Here is a tiny trained network, its code and every weight. The questions are about switching its units off for an input and a class, where a switched-off unit gives its printed mean instead of its output.

import numpy as np


def w(rows, s, z=0):
    codes = np.array(rows[::2]) - 128.0
    scale = np.full(codes.shape[1], s)
    scale[-1] = z or s
    return codes * scale


def f(y):
    return y / 2 * (1 + np.tanh(0.7978845608 * (y + 0.044715 * y**3)))


def log_softmax(a):
    a = a - a.max(-1, keepdims=True)
    return a - np.log(np.exp(a).sum(-1, keepdims=True))


def net(x, mask):
    res = np.array(x, float).reshape(1, 8) / 4 @ E
    y = f(res @ A[0][:, :-1].T + A[0][:, -1])
    res = res + np.where(mask, y, B[0][:, -1]) @ B[0][:, :-1]
    return log_softmax(res[-1] @ U[:, :-1].T + U[:, -1])


A, B = {}, {}
E = w([
[170,126,166,226,105,61,204,97,241,198,142,186],'x0',
[134,122,125,123,126,124,127,126,122,130,128,131],'x1',
[128,127,132,128,132,128,131,130,128,130,132,126],'x2',
[131,126,133,127,127,125,128,127,124,126,131,128],'x3',
[46,113,119,97,153,89,127,58,104,140,62,141],'x4',
[231,141,203,124,247,186,130,83,112,121,86,129],'x5',
[128,128,135,128,127,124,128,125,126,121,136,126],'x6',
[129,129,129,125,132,123,131,130,128,122,129,129],'x7',
],0.013)
A[0] = w([
[102,143,80,76,129,194,75,216,81,88,149,80,135],'n1',
[139,119,155,157,144,88,170,59,164,166,93,168,8],'n2',
[29,119,108,111,141,79,179,15,131,138,78,159,53],'n3',
[158,122,181,82,249,196,76,69,68,92,55,94,94],'n4',
[254,150,182,140,212,178,149,97,132,122,127,129,155],'n5',
[108,124,138,110,165,119,101,94,134,130,89,144,85],'n6',
[130,100,129,140,85,111,145,158,135,134,130,97,90],'n7',
[135,118,134,155,124,91,127,147,132,133,163,110,105],'n8',
[235,149,167,134,205,184,168,77,134,126,98,150,22],'n9',
[117,131,92,78,110,170,98,200,57,73,157,88,66],'n10',
[61,104,90,105,154,105,112,91,90,138,89,119,84],'n11',
[157,111,140,173,80,97,157,180,171,146,194,159,114],'n12',
],0.0082,0.015)
B[0] = w([
[98,62,188,157,134,66,53,151,97,137,95,106,238],'n1',
[1,68,51,51,149,182,31,75,26,20,50,36,158],'n2',
[142,52,231,166,128,52,20,196,106,161,109,83,185],'n3',
[188,217,15,102,130,229,224,68,159,122,164,199,250],'n4',
[32,85,101,53,110,129,32,117,43,68,87,75,248],'n5',
[121,141,90,109,118,197,152,108,139,102,143,127,145],'n6',
[158,163,121,94,139,141,141,169,110,99,115,169,136],'n7',
[154,125,126,128,171,165,139,133,132,140,137,140,136],'n8',
[156,41,254,255,90,42,66,225,211,231,144,112,189],'n9',
[158,100,181,178,99,91,92,163,182,186,134,123,199],'n10',
[141,178,66,70,135,209,169,78,124,76,130,147,174],'n11',
[193,160,118,144,141,146,176,140,188,172,195,171,195],'n12',
],0.0078,0.016)
U = w([
[145,106,174,182,128,94,118,146,159,164,119,130,253],'0',
[83,118,113,101,128,142,104,127,90,98,104,117,15],'1',
[174,194,83,123,138,172,248,114,159,125,148,162,98],'2',
],0.016,0.0047)

Each question gives the input, the list of numbers given to net, and the class t.
The units are the neurons (one row each of A and B). Each row of codes is followed by its name. A weight is (code - 128) times the scale printed after its matrix; where a second scale follows, it is the last column's (A, B and U).
mask holds one flag per neuron, in row order. A switched-off neuron (its flag False) gives its mean, the last column of its row in B, instead of its output. The means were averaged over made-up inputs and are rounded, as every weight is.
A unit's drop is (log p(t) with every unit on - log p(t) with that unit switched off) / (log p(t) with every unit on - log p(t) with every unit switched off).
The circuit of an input: a set's keep is (log p(t) with only the set's units on - log p(t) with every unit switched off) / (log p(t) with every unit on - log p(t) with every unit switched off). Starting from all 12 units, units are removed one at a time, each time the one whose removal leaves the highest keep (on an exact tie, the one counted first), for as long as the keep stays at least 0.8.
circuit, biggest first: the units of the circuit, biggest drop first
most important unit: the unit with the biggest drop
top k neurons: the k neurons with the biggest drops, biggest first
drop when u is switched off: that unit's drop, to one decimal
input [-8,-5,1,-6,-1,-2,-5,0], class 0: top 2 neurons	n10; n5
input [-3,6,7,-2,-4,0,-1,2], class 0: circuit, biggest first	n5
input [1,8,-4,-3,-3,0,6,5], class 2: top 2 neurons	n1; n9
input [6,7,4,-1,-3,0,0,-1], class 2: top 4 neurons	n1; n9; n3; n12
input [7,1,-6,0,0,-4,-5,-6], class 2: top 3 neurons	n1; n9; n12
input [0,3,-1,-6,-4,7,3,1], class 1: top 3 neurons	n5; n10; n4
input [5,-8,-6,4,0,-6,-3,2], class 2: top 2 neurons	n1; n9
input [8,-3,-6,1,4,2,-7,-1], class 1: top 2 neurons	n2; n10
input [7,4,-7,1,7,8,7,-5], class 1: top 2 neurons	n2; n5
input [6,-3,-1,0,6,5,0,3], class 1: top 2 neurons	n2; n5
input [0,5,-3,-4,8,4,-4,0], class 2: top 2 neurons	n4; n1
input [0,8,2,4,-1,8,-8,6], class 1: top 3 neurons	n5; n4; n10
input [-8,8,4,7,-2,-3,1,-8], class 0: drop when n11 is switched off	0.0
input [-8,-6,6,4,-8,-1,-2,-7], class 0: drop when n10 is switched off	0.3
input [1,-2,0,-3,6,8,6,-8], class 1: most important unit	n5
input [5,-8,-3,-3,7,4,4,-1], class 1: drop when n2 is switched off	1.0
